Below is a small trained network, with its code and all its weights. Each question gives an input and a class and asks what happens when units are switched off, that is, made to give their printed mean instead of their output.

import numpy as np


def w(rows, s, z=0):
    codes = np.array(rows[::2]) - 128.0
    scale = np.full(codes.shape[1], s)
    scale[-1] = z or s
    return codes * scale


def norm(h):
    return h / np.sqrt((h * h).mean(-1, keepdims=True) + 1e-5)


def f(y):
    return np.maximum(y, 0)


def log_softmax(a):
    a = a - a.max(-1, keepdims=True)
    return a - np.log(np.exp(a).sum(-1, keepdims=True))


def net(x, mask):
    res = np.array(x, float).reshape(1, 2) / 4 @ E
    u = 0
    for l in range(3):
        y = f(norm(res) @ A[l][:, :-1].T + A[l][:, -1])
        res = res + np.where(mask[u : u + 5], y, B[l][:, -1]) @ B[l][:, :-1]
        u += 5
    return log_softmax(norm(res)[-1] @ U[:, :-1].T + U[:, -1])


A, B = {}, {}
E = w([
[138,64,10,128,62,22],'x0',
[124,114,38,92,77,252],'x1',
],0.0024)
A[0] = w([
[110,101,146,119,136,120,43],'L0N1',
[107,110,136,118,135,120,80],'L0N2',
[136,137,135,143,130,79,44],'L0N3',
[113,162,225,123,171,124,2],'L0N4',
[136,129,156,157,145,1,14],'L0N5',
],0.0068,0.0027)
B[0] = w([
[103,118,169,148,152,134,128],'L0N1',
[120,123,141,142,97,104,128],'L0N2',
[101,80,104,89,167,141,164],'L0N3',
[185,168,134,217,50,127,226],'L0N4',
[82,1,120,55,240,111,253],'L0N5',
],0.0065,0.0039)
A[1] = w([
[171,139,127,107,137,123,37],'L1N1',
[221,151,246,201,182,134,68],'L1N2',
[220,245,173,254,100,138,4],'L1N3',
[156,164,176,173,115,162,82],'L1N4',
[97,124,168,124,130,125,154],'L1N5',
],0.005,0.0019)
B[1] = w([
[127,127,146,144,113,129,128],'L1N1',
[164,144,74,180,93,129,241],'L1N2',
[149,255,168,147,175,99,252],'L1N3',
[119,167,141,137,174,149,202],'L1N4',
[137,114,137,132,111,115,155],'L1N5',
],0.0097,0.003)
A[2] = w([
[157,125,94,192,32,65,108],'L2N1',
[119,175,178,119,118,218,97],'L2N2',
[74,143,181,83,158,231,20],'L2N3',
[103,254,143,196,89,197,170],'L2N4',
[110,115,42,102,70,76,1],'L2N5',
],0.0052,0.00099)
B[2] = w([
[63,165,85,129,70,192,180],'L2N1',
[182,95,149,131,123,125,197],'L2N2',
[155,2,166,84,16,151,181],'L2N3',
[198,179,165,38,155,102,252],'L2N4',
[69,191,176,125,165,102,194],'L2N5',
],0.0055,0.0046)
U = w([
[14,193,65,97,88,139,160],'0',
[87,15,122,104,228,73,190],'1',
[140,91,92,232,128,112,86],'2',
[181,249,153,158,140,131,169],'3',
[175,79,157,48,89,175,167],'4',
[102,116,146,149,123,122,2],'5',
],0.016,0.0057)

Each question gives the input, the list of numbers given to net, and the class t.
The units are the neurons (one row each of A and B). Each row of codes is followed by its name. A weight is (code - 128) times the scale printed after its matrix; where a second scale follows, it is the last column's (A, B and U).
mask holds one flag per neuron, layer by layer. A switched-off neuron (its flag False) gives its mean, the last column of its row in B, instead of its output. The means were averaged over made-up inputs and are rounded, as every weight is.
A unit's drop is (log p(t) with every unit on - log p(t) with that unit switched off) / (log p(t) with every unit on - log p(t) with every unit switched off).
The circuit of an input: a set's keep is (log p(t) with only the set's units on - log p(t) with every unit switched off) / (log p(t) with every unit on - log p(t) with every unit switched off). Starting from the 12 units with the biggest drops (on a tie, the unit counted first), units are removed one at a time, each time the one whose removal leaves the highest keep (on an exact tie, the one counted first), for as long as the keep stays at least 0.8.
circuit, biggest first: the units of the circuit, biggest drop first
unit that matters most: the unit with the biggest drop
top k neurons: the k neurons with the biggest drops, biggest first
top k neurons in layer l: the k neurons of layer l with the biggest drops, biggest first
drop of u: that unit's drop, to one decimal
input [0,-7], class 1: circuit, biggest first => L0N5
input [-3,-7], class 2: circuit, biggest first => L0N4, L0N5, L1N2, L1N3
input [-1,3], class 4: top 4 neurons => L0N4, L1N2, L0N5, L1N3
input [-6,5], class 4: top 2 neurons => L0N4, L2N3
input [1,1], class 0: top 4 neurons => L0N5, L0N4, L1N3, L1N4
input [0,3], class 4: top 3 neurons => L0N4, L1N2, L0N5
input [-7,6], class 4: top 2 neurons => L0N4, L2N3
input [-1,-3], class 1: top 2 neurons => L0N5, L0N3
input [3,6], class 0: top 2 neurons => L0N5, L1N3
input [-1,1], class 4: top 2 neurons in layer 1 => L1N3, L1N2
input [-6,6], class 4: top 2 neurons => L0N4, L2N3
input [-1,-2], class 2: top 3 neurons => L0N4, L0N5, L1N3
input [-2,7], class 4: top 2 neurons => L0N4, L0N5
input [-2,-7], class 1: unit that matters most => L0N5
input [-7,8], class 4: top 2 neurons => L0N4, L2N3
input [7,6], class 0: drop of L0N5 => 0.7
input [-5,7], class 4: drop of L0N4 => 0.8
input [5,6], class 0: drop of L1N3 => 0.1
input [7,4], class 0: drop of L0N5 => 0.8
input [8,4], class 0: unit that matters most => L0N5
